Below is a small trained network, with its code and all its weights. Each question gives an input and a class and asks what happens when units are switched off, that is, made to give their printed mean instead of their output.

import numpy as np


def w(rows, s, z=0):
    codes = np.array(rows[::2]) - 128.0
    scale = np.full(codes.shape[1], s)
    scale[-1] = z or s
    return codes * scale


def f(y):
    return np.maximum(y, 0)


def log_softmax(a):
    a = a - a.max(-1, keepdims=True)
    return a - np.log(np.exp(a).sum(-1, keepdims=True))


def net(x, mask):
    res = np.array(x, float).reshape(1, 8) / 4 @ E
    y = f(res @ A[0][:, :-1].T + A[0][:, -1])
    res = res + np.where(mask, y, B[0][:, -1]) @ B[0][:, :-1]
    return log_softmax(res[-1] @ U[:, :-1].T + U[:, -1])


A, B = {}, {}
E = w([
[177,121,72,174,65,205,254,78],'x0',
[236,97,18,149,9,142,63,235],'x1',
[103,70,125,223,150,92,80,30],'x2',
[29,87,17,77,252,143,155,185],'x3',
[215,126,203,88,180,166,169,66],'x4',
[116,16,149,248,125,88,208,213],'x5',
[163,141,168,25,146,112,163,235],'x6',
[133,112,158,192,75,165,210,30],'x7',
],0.0068)
A[0] = w([
[104,165,142,140,97,160,128,7,222],'n1',
[137,129,154,115,107,164,215,141,117],'n2',
[123,144,146,97,161,51,43,64,255],'n3',
[83,29,99,234,186,131,164,85,190],'n4',
[179,156,158,80,102,156,112,157,41],'n5',
[160,76,137,181,100,149,142,84,198],'n6',
[197,112,195,206,73,104,144,93,228],'n7',
[111,189,59,71,124,212,141,92,117],'n8',
[132,134,116,89,95,79,169,135,184],'n9',
[139,120,104,135,164,114,138,200,44],'n10',
[165,107,89,154,89,131,67,141,94],'n11',
[102,146,135,126,152,163,167,140,85],'n12',
[105,112,215,104,246,125,165,72,169],'n13',
[108,153,200,111,180,122,121,154,236],'n14',
[229,152,139,90,95,191,155,126,160],'n15',
],0.011,0.0035)
B[0] = w([
[220,255,191,187,99,222,104,57,242],'n1',
[118,96,117,122,187,134,78,100,179],'n2',
[116,104,146,113,200,180,73,121,233],'n3',
[144,18,72,210,153,142,139,26,239],'n4',
[113,32,104,175,91,174,86,125,171],'n5',
[163,96,108,138,47,153,160,110,206],'n6',
[233,213,115,209,35,106,147,53,240],'n7',
[182,202,164,122,159,192,62,43,193],'n8',
[159,140,78,114,129,133,73,153,159],'n9',
[64,154,76,134,73,164,141,91,171],'n10',
[136,159,106,139,210,71,73,158,187],'n11',
[128,130,145,148,159,101,98,116,154],'n12',
[96,219,176,47,195,75,107,91,247],'n13',
[91,153,43,118,165,106,85,99,203],'n14',
[169,20,88,199,152,214,27,60,202],'n15',
],0.0084,0.014)
U = w([
[82,144,112,71,92,107,140,208,71],'0',
[126,5,120,157,141,144,104,125,206],'1',
[127,185,178,96,118,194,160,144,30],'2',
[157,217,145,147,59,86,145,161,82],'3',
[113,114,203,110,113,143,130,142,3],'4',
[114,189,145,66,215,113,72,136,199],'5',
[160,157,131,164,90,174,101,96,183],'6',
[104,124,144,116,159,75,184,84,90],'7',
],0.013,0.0032)

Each question gives the input, the list of numbers given to net, and the class t.
The units are the neurons (one row each of A and B). Each row of codes is followed by its name. A weight is (code - 128) times the scale printed after its matrix; where a second scale follows, it is the last column's (A, B and U).
mask holds one flag per neuron, in row order. A switched-off neuron (its flag False) gives its mean, the last column of its row in B, instead of its output. The means were averaged over made-up inputs and are rounded, as every weight is.
A unit's drop is (log p(t) with every unit on - log p(t) with that unit switched off) / (log p(t) with every unit on - log p(t) with every unit switched off).
The circuit of an input: a set's keep is (log p(t) with only the set's units on - log p(t) with every unit switched off) / (log p(t) with every unit on - log p(t) with every unit switched off). Starting from the 12 units with the biggest drops (on a tie, the unit counted first), units are removed one at a time, each time the one whose removal leaves the highest keep (on an exact tie, the one counted first), for as long as the keep stays at least 0.8.
units of the circuit, in order: the units of the circuit, biggest drop first
most important unit: the unit with the biggest drop
top k neurons: the k neurons with the biggest drops, biggest first
drop when u is switched off: that unit's drop, to one decimal
input [8,2,2,1,-5,2,-3,-1], class 1: units of the circuit, in order : (n4, n1)
input [-4,-3,-3,2,-5,-1,0,7], class 5: most important unit : n7
input [-4,-8,8,-1,1,4,0,3], class 7: units of the circuit, in order : (n13, n4)
input [6,8,0,-1,-2,-1,6,1], class 1: units of the circuit, in order : (n1, n15)
input [-7,8,7,5,-3,-6,-6,6], class 1: units of the circuit, in order : (n13, n7)
input [1,6,-5,8,5,-1,4,-5], class 1: units of the circuit, in order : (n1, n13)
input [2,2,-6,8,4,-8,8,-2], class 6: top 3 neurons : (n15, n5, n8)
input [5,-4,2,-4,-8,2,6,-4], class 3: top 2 neurons : (n4, n15)
input [-4,2,1,3,3,2,2,2], class 5: top 2 neurons : (n15, n4)
input [1,7,2,3,-1,4,3,-2], class 1: drop when n13 is switched off : 0.6
input [6,-2,-1,-7,-8,6,5,-7], class 3: drop when n4 is switched off : 0.2
input [2,-8,-1,-2,-8,7,4,-1], class 7: drop when n15 is switched off : 0.3
